Below are the code and all the weights of a small trained network. Each question names an input and a target symbol and asks about switching units off, where a switched-off unit gives its printed mean instead of its output.

import numpy as np


def w(rows, s, z=0):
    codes = np.array(rows[::2]) - 128.0
    scale = np.full(codes.shape[1], s)
    scale[-1] = z or s
    return codes * scale


def f(y):
    return y / 2 * (1 + np.tanh(0.7978845608 * (y + 0.044715 * y**3)))


def softmax(a):
    e = np.exp(a - a.max(-1, keepdims=True))
    return e / e.sum(-1, keepdims=True)


def log_softmax(a):
    a = a - a.max(-1, keepdims=True)
    return a - np.log(np.exp(a).sum(-1, keepdims=True))


def net(x, mask):
    ids = ['ΘΛΞΩαεζμστψ'.index(c) for c in x.split()]
    T = len(ids)
    res = E[ids] + P[:T]
    u = 0
    for l in range(3):
        r = res
        for j in range(2):
            rows = slice(3 * j, 3 * j + 3)
            q, k, v = (r @ M[l][rows].T for M in (Q, K, V))
            z = softmax(np.where(np.tri(T) > 0, q @ k.T / 3**0.5, -1e9)) @ v
            o = O[l][rows]
            res = res + np.where(mask[u + j], z, o[:, -1]) @ o[:, :-1]
        u += 2
        y = f(res @ A[l][:, :-1].T + A[l][:, -1])
        res = res + np.where(mask[u : u + 4], y, B[l][:, -1]) @ B[l][:, :-1]
        u += 4
    return log_softmax(res[-1] @ U[:, :-1].T + U[:, -1])


Q, K, V, O, A, B = {}, {}, {}, {}, {}, {}
E = w([
[114,108,90,150,174,81,186,136,196],'Θ',
[50,132,121,80,128,99,128,133,159],'Λ',
[136,125,5,139,123,165,138,153,70],'Ξ',
[149,116,102,152,122,67,189,187,214],'Ω',
[119,136,204,141,165,106,143,79,113],'α',
[136,150,147,143,112,128,184,183,171],'ε',
[102,113,140,172,124,141,174,166,155],'ζ',
[114,150,138,106,193,108,141,211,140],'μ',
[79,104,125,178,153,103,179,181,130],'σ',
[124,181,82,157,136,69,143,128,182],'τ',
[151,107,108,150,228,70,93,133,171],'ψ',
],0.019)
P = w([
[207,114,162,66,118,53,147,114,90],'0',
[92,124,160,7,143,230,224,80,194],'1',
[77,155,160,32,160,207,200,86,180],'2',
[79,174,164,62,173,211,157,92,194],'3',
[70,178,154,89,179,226,120,91,204],'4',
[46,180,152,112,200,246,89,85,215],'5',
[50,172,198,126,196,254,70,93,213],'6',
],0.0071)
Q[0] = w([
[74,120,117,194,78,142,242,145,184],'0.h1',
[138,127,137,255,228,156,137,170,118],'0.h1',
[205,142,78,69,163,100,10,211,89],'0.h1',
[137,158,159,71,144,116,157,106,143],'0.h2',
[138,94,123,90,65,59,38,155,76],'0.h2',
[169,208,87,195,202,176,140,59,143],'0.h2',
],0.0095)
K[0] = w([
[36,224,154,110,180,100,16,151,117],'0.h1',
[96,248,91,92,150,209,48,119,180],'0.h1',
[188,2,84,67,90,111,199,93,35],'0.h1',
[104,126,92,175,116,76,113,194,124],'0.h2',
[78,207,192,158,180,188,147,86,252],'0.h2',
[173,101,62,125,143,195,104,189,115],'0.h2',
],0.009)
V[0] = w([
[75,43,199,106,96,93,189,74,181],'0.h1',
[164,95,151,128,186,86,136,216,26],'0.h1',
[63,63,58,9,144,148,138,118,11],'0.h1',
[148,249,154,102,148,207,48,230,109],'0.h2',
[121,22,92,206,132,57,168,254,135],'0.h2',
[57,151,153,102,218,100,150,131,210],'0.h2',
],0.0061)
O[0] = w([
[125,76,74,54,140,168,196,140,134,177],'0.h1',
[137,134,157,197,219,170,134,135,96,88],'0.h1',
[99,163,189,126,116,182,49,60,123,65],'0.h1',
[90,78,93,117,127,55,254,143,68,88],'0.h2',
[105,17,101,167,92,173,61,135,138,253],'0.h2',
[108,118,125,128,118,234,218,31,183,217],'0.h2',
],0.0086,0.0054)
A[0] = w([
[137,111,176,126,178,40,56,2,116,170],'0.n1',
[145,152,103,116,98,106,176,97,141,131],'0.n2',
[60,145,111,120,114,138,103,93,66,26],'0.n3',
[217,170,130,193,63,21,99,86,101,4],'0.n4',
],0.008,0.0024)
B[0] = w([
[88,155,37,95,121,152,167,252,158,181],'0.n1',
[94,53,164,106,183,154,136,136,71,251],'0.n2',
[224,165,124,155,149,183,119,89,115,110],'0.n3',
[127,68,156,12,158,100,180,99,145,125],'0.n4',
],0.012,0.0021)
Q[1] = w([
[97,87,22,82,164,172,164,209,177],'1.h1',
[128,11,163,90,110,98,136,143,81],'1.h1',
[116,88,71,130,150,164,68,95,125],'1.h1',
[163,148,198,133,133,136,77,103,104],'1.h2',
[110,105,146,102,222,172,100,98,141],'1.h2',
[163,114,117,153,248,203,157,232,140],'1.h2',
],0.011)
K[1] = w([
[205,196,65,196,143,147,141,96,17],'1.h1',
[59,193,100,98,82,127,168,97,165],'1.h1',
[231,94,100,112,141,121,144,102,109],'1.h1',
[133,87,67,114,179,208,128,114,185],'1.h2',
[193,70,104,153,122,171,162,154,61],'1.h2',
[158,160,7,91,116,84,103,92,60],'1.h2',
],0.011)
V[1] = w([
[233,190,110,32,100,39,236,142,180],'1.h1',
[123,177,158,66,59,182,92,54,185],'1.h1',
[133,64,213,124,43,70,141,74,183],'1.h1',
[30,156,148,96,253,61,61,94,233],'1.h2',
[157,182,79,139,119,192,127,124,104],'1.h2',
[158,54,57,180,147,75,71,139,193],'1.h2',
],0.0062)
O[1] = w([
[150,178,117,185,135,222,227,159,105,162],'1.h1',
[155,208,79,92,179,125,93,158,183,2],'1.h1',
[155,197,166,158,114,96,116,91,164,46],'1.h1',
[122,162,56,102,181,92,140,56,94,120],'1.h2',
[144,76,189,114,146,208,88,176,55,121],'1.h2',
[145,180,107,102,2,138,151,58,120,209],'1.h2',
],0.0087,0.0064)
A[1] = w([
[48,88,88,151,64,2,26,217,134,1],'1.n1',
[50,169,142,41,135,205,117,124,166,253],'1.n2',
[135,120,173,176,38,77,87,122,171,100],'1.n3',
[110,173,154,189,108,188,32,211,144,160],'1.n4',
],0.0058,0.0038)
B[1] = w([
[175,144,96,108,254,114,120,93,101,167],'1.n1',
[133,81,80,231,95,38,86,132,166,255],'1.n2',
[108,154,173,40,109,109,68,227,166,166],'1.n3',
[208,131,152,136,180,28,164,99,123,150],'1.n4',
],0.0083,0.0095)
Q[2] = w([
[73,206,217,172,139,95,126,21,96],'2.h1',
[103,129,108,221,149,66,110,153,133],'2.h1',
[161,94,73,141,131,96,108,100,138],'2.h1',
[80,103,155,64,115,243,155,155,110],'2.h2',
[113,253,189,86,54,174,111,84,171],'2.h2',
[26,43,57,200,89,142,209,223,244],'2.h2',
],0.008)
K[2] = w([
[130,185,172,207,130,58,172,87,231],'2.h1',
[175,101,163,170,102,133,86,140,129],'2.h1',
[191,84,89,96,105,131,87,73,69],'2.h1',
[113,96,100,175,199,80,109,175,171],'2.h2',
[55,45,164,82,92,71,168,140,205],'2.h2',
[254,92,70,98,139,81,64,179,18],'2.h2',
],0.0082)
V[2] = w([
[213,143,83,90,206,105,181,1,61],'2.h1',
[70,122,89,116,144,93,106,71,152],'2.h1',
[57,112,119,93,185,76,227,210,60],'2.h1',
[53,188,23,48,197,206,107,192,175],'2.h2',
[68,101,159,43,124,173,18,198,149],'2.h2',
[165,156,88,175,26,177,126,194,90],'2.h2',
],0.0064)
O[2] = w([
[91,106,151,172,63,133,45,226,74,2],'2.h1',
[233,99,187,91,133,148,116,205,101,105],'2.h1',
[30,101,152,125,182,74,21,42,199,220],'2.h1',
[178,100,135,162,216,133,136,195,156,122],'2.h2',
[183,74,170,164,131,22,167,63,52,101],'2.h2',
[102,166,188,115,179,254,119,72,22,234],'2.h2',
],0.0083,0.007)
A[2] = w([
[118,239,51,71,105,112,177,101,82,2],'2.n1',
[89,196,153,117,130,228,167,78,103,85],'2.n2',
[47,113,153,120,164,62,21,82,174,119],'2.n3',
[97,148,57,116,168,253,93,126,177,94],'2.n4',
],0.0065,0.0067)
B[2] = w([
[157,94,221,170,167,245,114,159,166,161],'2.n1',
[155,68,73,69,189,49,27,181,254,231],'2.n2',
[235,166,134,193,19,193,144,112,141,240],'2.n3',
[180,176,244,82,99,51,123,173,6,249],'2.n4',
],0.0071,0.016)
U = w([
[169,139,98,171,120,179,168,153,63,106],'Θ',
[123,111,90,183,199,133,97,175,131,113],'Λ',
[152,147,120,148,149,153,47,100,86,84],'Ξ',
[173,113,143,123,168,203,92,118,125,37],'Ω',
[144,149,254,220,173,130,130,123,100,91],'α',
[80,128,157,108,184,117,65,104,136,126],'ε',
[110,194,109,134,167,90,216,78,63,254],'ζ',
[87,111,106,209,97,172,73,118,129,133],'μ',
[161,96,161,138,129,95,100,134,83,52],'σ',
[107,166,174,138,132,113,108,173,83,165],'τ',
[102,21,141,126,160,190,106,170,22,210],'ψ',
],0.0052,0.0059)

Each question gives the input, a string of symbols that net reads in full, and the target symbol t.
The units are the heads (3 rows each of Q, K, V and O) and the neurons (one row each of A and B). Each row of codes is followed by its name. A weight is (code - 128) times the scale printed after its matrix; where a second scale follows, it is the last column's (O, A, B and U).
mask holds one flag per unit, layer by layer, with each layer's heads first. A switched-off unit (its flag False) gives its mean, the last column of its rows in O or B, instead of its output. The means were averaged over made-up inputs and are rounded, as every weight is.
A unit's drop is (log p(t) with every unit on - log p(t) with that unit switched off) / (log p(t) with every unit on - log p(t) with every unit switched off).
The circuit of an input: a set's keep is (log p(t) with only the set's units on - log p(t) with every unit switched off) / (log p(t) with every unit on - log p(t) with every unit switched off). Starting from the 12 units with the biggest drops (on a tie, the unit counted first), units are removed one at a time, each time the one whose removal leaves the highest keep (on an exact tie, the one counted first), for as long as the keep stays at least 0.8.
units of the circuit, in order: the units of the circuit, biggest drop first
top k neurons: the k neurons with the biggest drops, biggest first
top k neurons in layer l: the k neurons of layer l with the biggest drops, biggest first
heads that matter: for each layer, one digit per head in row order, 1 if its drop is at least 0.15 and else 0, layers parted by /
input μ Ξ Λ Λ Θ τ σ, target ζ: units of the circuit, in order	1.h2, 0.h1, 0.h2
input Ω α α τ ψ σ ε, target Ω: top 3 neurons in layer 2	2.n2, 2.n1, 2.n4
input Λ Ω ε Θ σ τ τ, target Λ: units of the circuit, in order	2.h2, 1.h2, 1.h1, 0.h2
input Λ Ξ ε, target ψ: heads that matter	10 / 00 / 00
input Ξ Ω ζ σ Λ Θ, target μ: top 4 neurons	2.n4, 2.n3, 0.n1, 1.n4
input α μ τ, target α: heads that matter	01 / 11 / 11
input ε ε σ ε μ σ, target ε: top 3 neurons	2.n2, 2.n3, 1.n1
input ζ Λ Ξ Θ Λ τ ε, target ζ: units of the circuit, in order	1.h2, 0.h1, 2.n2, 0.h2
input ζ Ω ψ Θ ψ τ ε, target ζ: heads that matter	00 / 11 / 11
input ψ Ξ ζ Λ Ξ Θ, target ψ: units of the circuit, in order	0.h2, 1.h2, 1.h1
input Ξ Λ Θ μ μ Θ, target α: top 2 neurons in layer 0	0.n4, 0.n1
input τ Ξ τ ε μ, target α: units of the circuit, in order	1.h2, 1.n4, 0.h1
input σ ε μ τ, target σ: units of the circuit, in order	1.h1, 0.h2, 2.h2, 0.h1
input Θ μ τ σ, target Θ: units of the circuit, in order	0.h2, 2.h1, 1.h1, 1.h2
input τ τ α Λ τ Ξ Λ, target μ: heads that matter	01 / 11 / 10
input μ ε μ μ, target μ: heads that matter	11 / 10 / 11
input μ ψ ε τ ψ τ, target μ: top neuron in layer 1	1.n3
input Ω Λ τ ζ, target Ω: top 2 neurons in layer 2	2.n2, 2.n1
input ψ ζ Ξ Ω α, target ψ: heads that matter	10 / 10 / 00
input Ξ Ξ μ α ε σ τ, target Ξ: heads that matter	11 / 10 / 10
input μ ζ Λ ψ, target μ: heads that matter	11 / 10 / 11
input σ Ξ α ε τ, target ζ: heads that matter	10 / 11 / 01
input μ Ξ ε Λ ε, target μ: heads that matter	11 / 01 / 11
input Ξ ε τ τ σ μ, target α: heads that matter	11 / 01 / 11
input τ ε τ α Θ, target τ: top neuron	2.n4
input ε Ω τ Ξ Θ ζ, target ψ: top neuron in layer 1	1.n3
